Here is a tiny trained network, its code and every weight. The questions are about switching its units off for an input and a target symbol, where a switched-off unit gives its printed mean instead of its output.

import numpy as np


def w(rows, s, z=0):
    codes = np.array(rows[::2]) - 128.0
    scale = np.full(codes.shape[1], s)
    scale[-1] = z or s
    return codes * scale


def softmax(a):
    e = np.exp(a - a.max(-1, keepdims=True))
    return e / e.sum(-1, keepdims=True)


def log_softmax(a):
    a = a - a.max(-1, keepdims=True)
    return a - np.log(np.exp(a).sum(-1, keepdims=True))


def net(x, mask):
    ids = ['ΓΘΠαβδεζλψω'.index(c) for c in x.split()]
    T = len(ids)
    res = E[ids] + P[:T]
    u = 0
    for l in range(2):
        r = res
        for j in range(3):
            rows = slice(2 * j, 2 * j + 2)
            q, k, v = (r @ M[l][rows].T for M in (Q, K, V))
            z = softmax(np.where(np.tri(T) > 0, q @ k.T / 2**0.5, -1e9)) @ v
            o = O[l][rows]
            res = res + np.where(mask[u + j], z, o[:, -1]) @ o[:, :-1]
        u += 3
    return log_softmax(res[-1] @ U[:, :-1].T + U[:, -1])


Q, K, V, O = {}, {}, {}, {}
E = w([
[118,122,114],'Γ',
[138,159,155],'Θ',
[163,125,143],'Π',
[252,148,96],'α',
[110,137,166],'β',
[100,126,175],'δ',
[235,112,161],'ε',
[79,178,197],'ζ',
[156,145,148],'λ',
[169,121,176],'ψ',
[105,75,169],'ω',
],0.024)
P = w([
[14,144,88],'0',
[254,103,129],'1',
[201,109,241],'2',
[76,133,220],'3',
[144,91,127],'4',
[162,110,181],'5',
[154,96,154],'6',
[58,107,149],'7',
],0.0079)
Q[0] = w([
[96,125,188],'0.h0',
[99,158,89],'0.h0',
[198,119,190],'0.h1',
[28,64,92],'0.h1',
[124,113,200],'0.h2',
[249,142,104],'0.h2',
],0.012)
K[0] = w([
[29,150,38],'0.h0',
[116,135,157],'0.h0',
[120,170,55],'0.h1',
[151,136,111],'0.h1',
[49,2,23],'0.h2',
[64,125,109],'0.h2',
],0.007)
V[0] = w([
[78,254,103],'0.h0',
[57,206,97],'0.h0',
[157,115,123],'0.h1',
[60,146,212],'0.h1',
[81,98,42],'0.h2',
[229,104,113],'0.h2',
],0.0098)
O[0] = w([
[197,40,89,2],'0.h0',
[254,109,24,22],'0.h0',
[147,70,207,131],'0.h1',
[215,32,207,240],'0.h1',
[18,128,90,46],'0.h2',
[199,177,209,93],'0.h2',
],0.0084,0.005)
Q[1] = w([
[114,85,149],'1.h0',
[83,255,98],'1.h0',
[126,165,169],'1.h1',
[160,216,31],'1.h1',
[92,128,216],'1.h2',
[89,220,68],'1.h2',
],0.0088)
K[1] = w([
[103,193,136],'1.h0',
[123,241,155],'1.h0',
[187,89,84],'1.h1',
[167,159,232],'1.h1',
[107,173,32],'1.h2',
[133,254,92],'1.h2',
],0.0086)
V[1] = w([
[146,165,192],'1.h0',
[114,34,9],'1.h0',
[175,181,240],'1.h1',
[157,136,79],'1.h1',
[105,147,197],'1.h2',
[216,188,104],'1.h2',
],0.011)
O[1] = w([
[219,116,107,207],'1.h0',
[154,196,242,2],'1.h0',
[1,57,178,114],'1.h1',
[219,104,109,75],'1.h1',
[52,219,36,197],'1.h2',
[184,36,111,4],'1.h2',
],0.0062,0.0088)
U = w([
[119,147,113,62],'Γ',
[160,94,133,209],'Θ',
[116,55,133,17],'Π',
[70,92,88,3],'α',
[114,102,160,182],'β',
[136,139,154,88],'δ',
[67,254,145,180],'ε',
[197,250,61,75],'ζ',
[152,123,159,182],'λ',
[121,145,188,101],'ψ',
[73,67,202,223],'ω',
],0.0079,0.003)

Each question gives the input, a string of symbols that net reads in full, and the target symbol t.
The units are the heads (2 rows each of Q, K, V and O). Each row of codes is followed by its name. A weight is (code - 128) times the scale printed after its matrix; where a second scale follows, it is the last column's (O and U).
mask holds one flag per head, layer by layer. A switched-off head (its flag False) gives its mean, the last column of its rows in O, instead of its output. The means were averaged over made-up inputs and are rounded, as every weight is.
A unit's drop is (log p(t) with every unit on - log p(t) with that unit switched off) / (log p(t) with every unit on - log p(t) with every unit switched off).
The circuit of an input: a set's keep is (log p(t) with only the set's units on - log p(t) with every unit switched off) / (log p(t) with every unit on - log p(t) with every unit switched off). Starting from all 6 units, units are removed one at a time, each time the one whose removal leaves the highest keep (on an exact tie, the one counted first), for as long as the keep stays at least 0.8.
units of the circuit, in order: the units of the circuit, biggest drop first
unit that matters most: the unit with the biggest drop
which heads matter: for each layer, one digit per head in row order, 1 if its drop is at least 0.15 and else 0, layers parted by /
drop when u is switched off: that unit's drop, to one decimal
input α δ ψ Γ Π ζ, target ω: which heads matter : 001 / 010
input Γ ω ψ ε ζ, target ζ: units of the circuit, in order : 1.h1, 0.h2, 0.h0
input Θ δ ψ, target Θ: units of the circuit, in order : 0.h0, 1.h2
input ε β ψ ω δ ζ ζ Θ, target α: which heads matter : 000 / 111
input Γ λ Γ ε Π ω λ ψ, target ζ: which heads matter : 101 / 010
input ε ω ε ψ λ α ψ λ, target α: which heads matter : 100 / 111
input ψ ψ ψ Π Π, target ω: which heads matter : 000 / 010
input ω λ ω ω ψ λ, target ε: which heads matter : 001 / 001
input ζ ε ε ω, target λ: which heads matter : 101 / 111
input ω ε Γ, target ε: unit that matters most : 0.h2
input ζ ω ψ Π, target λ: which heads matter : 111 / 111
input ω α δ, target ε: which heads matter : 101 / 001
input ε δ ω ψ δ, target α: units of the circuit, in order : 1.h0, 1.h2, 0.h0, 1.h1
input ω ω ω ω β ω ε Π, target ε: units of the circuit, in order : 1.h2, 0.h0
input α ε ζ, target Π: unit that matters most : 1.h0
input α ψ α Γ, target Π: units of the circuit, in order : 1.h0, 1.h2, 0.h2, 1.h1
input ε Θ ψ ω ω, target α: which heads matter : 101 / 101
input ψ ω λ ω α λ, target ω: which heads matter : 100 / 010
input Γ ζ Π, target ζ: units of the circuit, in order : 1.h1, 0.h0
input ε α ω, target α: unit that matters most : 1.h0
input Γ λ ψ Π α ζ, target ζ: drop when 1.h1 is switched off : 0.8
